Below is a small trained network, with its code and all its weights. Each question gives an input and a target symbol and asks what happens when units are switched off, that is, made to give their printed mean instead of their output.

import numpy as np


def w(rows, s, z=0):
    codes = np.array(rows[::2]) - 128.0
    scale = np.full(codes.shape[1], s)
    scale[-1] = z or s
    return codes * scale


def norm(h):
    return h / np.sqrt((h * h).mean(-1, keepdims=True) + 1e-5)


def f(y):
    return y / 2 * (1 + np.tanh(0.7978845608 * (y + 0.044715 * y**3)))


def softmax(a):
    e = np.exp(a - a.max(-1, keepdims=True))
    return e / e.sum(-1, keepdims=True)


def log_softmax(a):
    a = a - a.max(-1, keepdims=True)
    return a - np.log(np.exp(a).sum(-1, keepdims=True))


def net(x, mask):
    ids = ['ΔΞΣΦζπτψ'.index(c) for c in x.split()]
    T = len(ids)
    res = E[ids] + P[:T]
    u = 0
    for l in range(2):
        q, k, v = (norm(res) @ M[l].T for M in (Q, K, V))
        z = softmax(np.where(np.tri(T) > 0, q @ k.T / 3**0.5, -1e9)) @ v
        res = res + np.where(mask[u], z, O[l][:, -1]) @ O[l][:, :-1]
        u += 1
        y = f(norm(res) @ A[l][:, :-1].T + A[l][:, -1])
        res = res + np.where(mask[u : u + 12], y, B[l][:, -1]) @ B[l][:, :-1]
        u += 12
    return log_softmax(norm(res)[-1] @ U[:, :-1].T + U[:, -1])


Q, K, V, O, A, B = {}, {}, {}, {}, {}, {}
E = w([
[114,167,98],'Δ',
[120,169,105],'Ξ',
[132,166,120],'Σ',
[139,139,159],'Φ',
[139,157,149],'ζ',
[178,111,134],'π',
[128,86,135],'τ',
[110,4,242],'ψ',
],0.0027)
P = w([
[92,141,140],'0',
[51,166,125],'1',
[181,70,255],'2',
[43,160,113],'3',
[159,83,251],'4',
[52,160,107],'5',
[156,86,251],'6',
[62,156,117],'7',
[151,88,254],'8',
[69,163,117],'9',
],0.0006)
Q[0] = w([
[58,128,20],'L0H0',
[110,191,227],'L0H0',
[175,123,254],'L0H0',
],0.0032)
K[0] = w([
[82,187,3],'L0H0',
[66,56,204],'L0H0',
[170,60,251],'L0H0',
],0.0033)
V[0] = w([
[197,119,112],'L0H0',
[125,58,254],'L0H0',
[133,217,150],'L0H0',
],0.0018)
O[0] = w([
[130,252,164,129],'L0H0',
[110,107,113,254],'L0H0',
[214,121,61,235],'L0H0',
],0.0015,0.00069)
A[0] = w([
[107,77,179,253],'L0N0',
[148,189,140,144],'L0N1',
[123,154,127,74],'L0N2',
[83,125,180,173],'L0N3',
[136,111,73,203],'L0N4',
[128,163,105,38],'L0N5',
[130,146,89,94],'L0N6',
[87,100,103,169],'L0N7',
[102,137,113,107],'L0N8',
[156,145,157,238],'L0N9',
[154,93,140,244],'L0N10',
[88,47,4,32],'L0N11',
],0.0032,0.00066)
B[0] = w([
[147,203,18,208],'L0N0',
[131,25,190,247],'L0N1',
[158,70,170,130],'L0N2',
[90,104,52,182],'L0N3',
[155,192,153,109],'L0N4',
[173,106,252,115],'L0N5',
[179,133,229,107],'L0N6',
[183,134,94,86],'L0N7',
[177,126,145,104],'L0N8',
[69,90,82,255],'L0N9',
[117,168,76,189],'L0N10',
[186,38,98,4],'L0N11',
],0.0015,0.00075)
Q[1] = w([
[129,44,28],'L1H0',
[157,202,246],'L1H0',
[149,67,4],'L1H0',
],0.0025)
K[1] = w([
[112,219,160],'L1H0',
[191,2,88],'L1H0',
[68,199,158],'L1H0',
],0.0032)
V[1] = w([
[254,59,61],'L1H0',
[155,27,131],'L1H0',
[116,164,37],'L1H0',
],0.0017)
O[1] = w([
[253,123,124,2],'L1H0',
[207,47,188,37],'L1H0',
[174,112,19,67],'L1H0',
],0.0016,0.00073)
A[1] = w([
[109,113,152,179],'L1N0',
[146,119,79,136],'L1N1',
[70,133,3,255],'L1N2',
[93,121,169,177],'L1N3',
[127,157,151,165],'L1N4',
[185,120,98,205],'L1N5',
[129,155,131,197],'L1N6',
[129,138,119,152],'L1N7',
[143,127,205,234],'L1N8',
[85,134,62,188],'L1N9',
[87,126,130,41],'L1N10',
[97,138,111,71],'L1N11',
],0.0037,0.00066)
B[1] = w([
[163,130,95,174],'L1N0',
[130,211,141,87],'L1N1',
[254,58,135,176],'L1N2',
[177,146,84,221],'L1N3',
[138,87,111,197],'L1N4',
[81,150,207,109],'L1N5',
[125,71,120,183],'L1N6',
[130,122,138,137],'L1N7',
[208,41,79,254],'L1N8',
[171,84,124,151],'L1N9',
[101,126,79,136],'L1N10',
[122,125,119,131],'L1N11',
],0.0016,0.00097)
U = w([
[198,187,8,3],'Δ',
[134,217,50,9],'Ξ',
[84,237,124,92],'Σ',
[24,103,48,159],'Φ',
[2,170,201,83],'ζ',
[244,144,213,235],'π',
[241,27,72,165],'τ',
[86,4,221,164],'ψ',
],0.0078,0.0026)

Each question gives the input, a string of symbols that net reads in full, and the target symbol t.
The units are the heads (3 rows each of Q, K, V and O) and the neurons (one row each of A and B). Each row of codes is followed by its name. A weight is (code - 128) times the scale printed after its matrix; where a second scale follows, it is the last column's (O, A, B and U).
mask holds one flag per unit, layer by layer, with each layer's heads first. A switched-off unit (its flag False) gives its mean, the last column of its rows in O or B, instead of its output. The means were averaged over made-up inputs and are rounded, as every weight is.
A unit's drop is (log p(t) with every unit on - log p(t) with that unit switched off) / (log p(t) with every unit on - log p(t) with every unit switched off).
The circuit of an input: a set's keep is (log p(t) with only the set's units on - log p(t) with every unit switched off) / (log p(t) with every unit on - log p(t) with every unit switched off). Starting from the 12 units with the biggest drops (on a tie, the unit counted first), units are removed one at a time, each time the one whose removal leaves the highest keep (on an exact tie, the one counted first), for as long as the keep stays at least 0.8.
circuit, biggest first: the units of the circuit, biggest drop first
top k neurons: the k neurons with the biggest drops, biggest first
top k neurons in layer l: the k neurons of layer l with the biggest drops, biggest first
input τ π τ ζ Δ, target τ: circuit, biggest first : [L1H0; L0N0; L0N1]
input τ Σ ζ τ Σ, target τ: circuit, biggest first : [L1N8; L1H0; L0N1]
input ζ Δ ζ π ζ τ Φ ψ Δ, target ψ: top 2 neurons : [L0N0; L0N1]
input ζ Σ Ξ, target ζ: top 2 neurons : [L1N2; L0N0]
input ζ Φ ψ τ ψ τ ζ, target ψ: circuit, biggest first : [L1N2; L0H0; L1N8; L1N1]
input Σ Σ ζ, target ζ: circuit, biggest first : [L1N2; L1H0]
input ζ Σ Σ Φ Σ ζ Φ, target ζ: circuit, biggest first : [L1H0; L1N2]
input Ξ Ξ τ τ Ξ Δ Σ ψ Σ, target ψ: top neuron : [L0N1]
input τ π τ τ Ξ, target τ: top 2 neurons : [L1N8; L0N0]
input ψ τ Σ Σ τ π Ξ, target τ: top 2 neurons : [L1N8; L0N1]
input Ξ τ π Δ τ Ξ Δ, target τ: top 2 neurons in layer 0 : [L0N0; L0N1]
input Δ Φ Δ π Φ ζ Δ, target ζ: top 3 neurons : [L1N2; L0N0; L0N3]
input π Φ ζ ζ Ξ, target ζ: circuit, biggest first : [L0N0; L0N1; L0N5]
input ζ π π τ π τ τ ζ, target π: circuit, biggest first : [L1H0]
input ζ Σ Δ, target ζ: top 2 neurons in layer 0 : [L0N0; L0N5]
input ζ ψ τ Σ ζ π Δ, target π: circuit, biggest first : [L1H0; L0N5; L0N6; L0N0]
input π Φ ζ ζ Ξ τ Φ, target τ: top 4 neurons : [L1N8; L1N5; L1N3; L0N0]
input ψ τ Σ, target ψ: top 2 neurons : [L1N2; L0N1]
input ζ τ Σ ψ ζ, target ψ: top 3 neurons in layer 1 : [L1N8; L1N2; L1N1]
input Ξ Δ Ξ Ξ ζ, target ζ: top 2 neurons in layer 0 : [L0N0; L0N1]
input Φ ζ π π Ξ, target π: top neuron : [L1N8]
